Below are the code and all the weights of a small trained network. Each question names an input and a class and asks about switching units off, where a switched-off unit gives its printed mean instead of its output.

import numpy as np


def w(rows, s, z=0):
    codes = np.array(rows[::2]) - 128.0
    scale = np.full(codes.shape[1], s)
    scale[-1] = z or s
    return codes * scale


def norm(h):
    return h / np.sqrt((h * h).mean(-1, keepdims=True) + 1e-5)


def f(y):
    return y / 2 * (1 + np.tanh(0.7978845608 * (y + 0.044715 * y**3)))


def log_softmax(a):
    a = a - a.max(-1, keepdims=True)
    return a - np.log(np.exp(a).sum(-1, keepdims=True))


def net(x, mask):
    res = np.array(x, float).reshape(1, 5) / 4 @ E
    u = 0
    for l in range(2):
        y = f(norm(res) @ A[l][:, :-1].T + A[l][:, -1])
        res = res + np.where(mask[u : u + 5], y, B[l][:, -1]) @ B[l][:, :-1]
        u += 5
    return log_softmax(norm(res)[-1] @ U[:, :-1].T + U[:, -1])


A, B = {}, {}
E = w([
[104,108,131,163,72,95,144,183,119,148],'x0',
[88,173,34,144,45,130,189,84,151,104],'x1',
[80,134,245,64,88,41,148,192,74,134],'x2',
[112,158,73,94,83,114,206,113,134,92],'x3',
[166,87,112,196,90,143,163,253,128,147],'x4',
],0.0048)
A[0] = w([
[94,119,108,106,4,91,178,184,153,103,51],'L0N1',
[112,175,33,104,84,153,148,20,151,84,63],'L0N2',
[103,125,189,49,124,66,111,53,129,138,23],'L0N3',
[131,138,29,116,104,131,177,2,128,136,63],'L0N4',
[87,178,215,40,150,118,145,53,128,132,3],'L0N5',
],0.0071,0.0018)
B[0] = w([
[115,163,126,177,145,63,195,153,74,198,226],'L0N1',
[159,117,81,138,132,195,99,50,198,172,254],'L0N2',
[137,117,150,49,160,119,130,172,82,2,212],'L0N3',
[130,131,87,143,119,147,148,87,208,68,241],'L0N4',
[65,119,204,102,101,114,35,133,68,80,224],'L0N5',
],0.0077,0.006)
A[1] = w([
[81,100,66,182,60,28,217,185,110,167,6],'L1N1',
[97,186,112,162,120,63,235,160,50,254,31],'L1N2',
[115,122,52,89,70,150,126,12,231,115,105],'L1N3',
[207,69,120,169,183,174,95,187,176,196,135],'L1N4',
[81,146,52,120,155,165,127,14,170,98,76],'L1N5',
],0.0078,0.0013)
B[1] = w([
[43,197,175,120,99,97,248,117,20,230,216],'L1N1',
[148,199,43,149,118,152,215,83,27,239,231],'L1N2',
[37,152,18,172,185,214,144,31,194,21,255],'L1N3',
[246,104,137,128,129,106,95,145,203,208,211],'L1N4',
[47,101,86,182,2,125,185,209,196,48,235],'L1N5',
],0.0075,0.0088)
U = w([
[88,131,221,41,154,85,59,144,79,49,142],'0',
[113,196,125,139,112,95,217,137,67,234,132],'1',
[253,98,154,146,156,118,74,172,227,218,10],'2',
[80,139,50,163,111,175,138,86,253,52,222],'3',
],0.0075,0.0013)

Each question gives the input, the list of numbers given to net, and the class t.
The units are the neurons (one row each of A and B). Each row of codes is followed by its name. A weight is (code - 128) times the scale printed after its matrix; where a second scale follows, it is the last column's (A, B and U).
mask holds one flag per neuron, layer by layer. A switched-off neuron (its flag False) gives its mean, the last column of its row in B, instead of its output. The means were averaged over made-up inputs and are rounded, as every weight is.
A unit's drop is (log p(t) with every unit on - log p(t) with that unit switched off) / (log p(t) with every unit on - log p(t) with every unit switched off).
The circuit of an input: a set's keep is (log p(t) with only the set's units on - log p(t) with every unit switched off) / (log p(t) with every unit on - log p(t) with every unit switched off). Starting from all 10 units, units are removed one at a time, each time the one whose removal leaves the highest keep (on an exact tie, the one counted first), for as long as the keep stays at least 0.8.
circuit, biggest first: the units of the circuit, biggest drop first
k most important neurons: the k neurons with the biggest drops, biggest first
top k neurons in layer l: the k neurons of layer l with the biggest drops, biggest first
drop of u: that unit's drop, to one decimal
input [-4,7,4,-4,1], class 1: circuit, biggest first => L0N1
input [6,-1,-2,-5,-2], class 2: 2 most important neurons => L0N1; L0N4
input [-2,5,8,7,-4], class 0: 2 most important neurons => L0N5; L0N3
input [-1,-6,-7,-2,-3], class 2: 4 most important neurons => L1N4; L0N4; L0N2; L1N3
input [4,1,5,-5,-1], class 0: top 2 neurons in layer 1 => L1N2; L1N1
input [1,0,7,3,-2], class 0: top 2 neurons in layer 0 => L0N3; L0N5
input [-3,8,1,5,6], class 1: 3 most important neurons => L0N1; L1N1; L1N2
input [7,-7,4,-7,2], class 2: 2 most important neurons => L0N1; L0N5
input [-2,1,2,4,1], class 1: drop of L0N1 => 4.0
input [6,-7,-4,-7,5], class 2: drop of L0N4 => 0.0
input [6,8,-3,-2,4], class 1: drop of L1N1 => 0.2
